Below is a small trained network, with its code and all its weights. Each question gives an input and a class and asks what happens when units are switched off, that is, made to give their printed mean instead of their output.

import numpy as np


def w(rows, s, z=0):
    codes = np.array(rows[::2]) - 128.0
    scale = np.full(codes.shape[1], s)
    scale[-1] = z or s
    return codes * scale


def f(y):
    return y / 2 * (1 + np.tanh(0.7978845608 * (y + 0.044715 * y**3)))


def log_softmax(a):
    a = a - a.max(-1, keepdims=True)
    return a - np.log(np.exp(a).sum(-1, keepdims=True))


def net(x, mask):
    res = np.array(x, float).reshape(1, 3) / 4 @ E
    y = f(res @ A[0][:, :-1].T + A[0][:, -1])
    res = res + np.where(mask, y, B[0][:, -1]) @ B[0][:, :-1]
    return log_softmax(res[-1] @ U[:, :-1].T + U[:, -1])


A, B = {}, {}
E = w([
[59,9,89,93],'x0',
[74,202,57,43],'x1',
[70,111,254,70],'x2',
],0.006)
A[0] = w([
[136,176,96,135,183],'n1',
[143,133,122,128,98],'n2',
[122,129,133,141,94],'n3',
[132,131,140,119,175],'n4',
[183,161,121,184,250],'n5',
[144,132,125,167,130],'n6',
[152,166,49,158,199],'n7',
[92,41,82,89,244],'n8',
[150,96,185,157,181],'n9',
[142,249,104,112,136],'n10',
[132,121,184,152,223],'n11',
[105,119,46,88,232],'n12',
[120,131,128,125,206],'n13',
[102,126,69,102,228],'n14',
[125,127,109,108,191],'n15',
[149,150,83,146,143],'n16',
[130,125,106,99,218],'n17',
[145,32,142,160,140],'n18',
[137,152,146,122,193],'n19',
[106,148,252,80,222],'n20',
],0.015,0.0021)
B[0] = w([
[144,201,134,124,167],'n1',
[144,136,122,131,125],'n2',
[134,122,130,133,124],'n3',
[118,128,144,129,137],'n4',
[233,127,123,167,187],'n5',
[169,105,108,139,139],'n6',
[207,186,88,51,200],'n7',
[15,94,58,158,240],'n8',
[160,72,158,177,180],'n9',
[93,254,200,174,222],'n10',
[147,99,185,161,173],'n11',
[68,177,64,98,212],'n12',
[117,130,130,123,141],'n13',
[79,171,78,113,190],'n14',
[106,143,110,121,147],'n15',
[181,155,109,89,159],'n16',
[100,145,106,121,155],'n17',
[83,30,110,196,200],'n18',
[111,143,155,145,147],'n19',
[108,49,251,5,254],'n20',
],0.031,0.0084)
U = w([
[126,120,126,115,33],'0',
[68,37,104,207,100],'1',
[81,83,239,33,199],'2',
[130,117,123,106,3],'3',
[192,68,180,253,131],'4',
[220,133,42,80,157],'5',
[174,244,131,136,149],'6',
[12,155,42,104,162],'7',
],0.0045,0.0032)

Each question gives the input, the list of numbers given to net, and the class t.
The units are the neurons (one row each of A and B). Each row of codes is followed by its name. A weight is (code - 128) times the scale printed after its matrix; where a second scale follows, it is the last column's (A, B and U).
mask holds one flag per neuron, in row order. A switched-off neuron (its flag False) gives its mean, the last column of its row in B, instead of its output. The means were averaged over made-up inputs and are rounded, as every weight is.
A unit's drop is (log p(t) with every unit on - log p(t) with that unit switched off) / (log p(t) with every unit on - log p(t) with every unit switched off).
The circuit of an input: a set's keep is (log p(t) with only the set's units on - log p(t) with every unit switched off) / (log p(t) with every unit on - log p(t) with every unit switched off). Starting from the 12 units with the biggest drops (on a tie, the unit counted first), units are removed one at a time, each time the one whose removal leaves the highest keep (on an exact tie, the one counted first), for as long as the keep stays at least 0.8.
units of the circuit, in order: the units of the circuit, biggest drop first
unit that matters most: the unit with the biggest drop
k most important neurons: the k neurons with the biggest drops, biggest first
drop of u: that unit's drop, to one decimal
input [-8,-8,2], class 4: unit that matters most	n5
input [-6,-3,1], class 4: units of the circuit, in order	(n5 n12)
input [1,-7,-8], class 5: units of the circuit, in order	(n7 n10)
input [-2,7,1], class 6: units of the circuit, in order	(n8 n10)
input [6,-3,6], class 1: 2 most important neurons	(n18 n8)
input [8,-3,-1], class 1: 2 most important neurons	(n18 n7)
input [-6,-7,-7], class 5: 2 most important neurons	(n7 n16)
input [0,-8,-8], class 4: 2 most important neurons	(n18 n12)
input [8,-4,7], class 1: 2 most important neurons	(n18 n8)
input [-7,-6,-8], class 6: 2 most important neurons	(n10 n1)
input [7,-1,5], class 1: 2 most important neurons	(n8 n18)
input [-7,-7,-7], class 5: 2 most important neurons	(n7 n5)
input [2,-5,-6], class 5: 2 most important neurons	(n7 n10)
input [-8,3,-7], class 6: units of the circuit, in order	(n10)
input [1,-5,0], class 4: 2 most important neurons	(n8 n12)
input [6,-8,-2], class 1: drop of n3	0.0
input [7,-3,7], class 1: drop of n10	0.3
input [1,-1,-4], class 5: drop of n10	0.3
input [2,2,1], class 7: drop of n20	0.4
input [0,-4,1], class 4: unit that matters most	n8
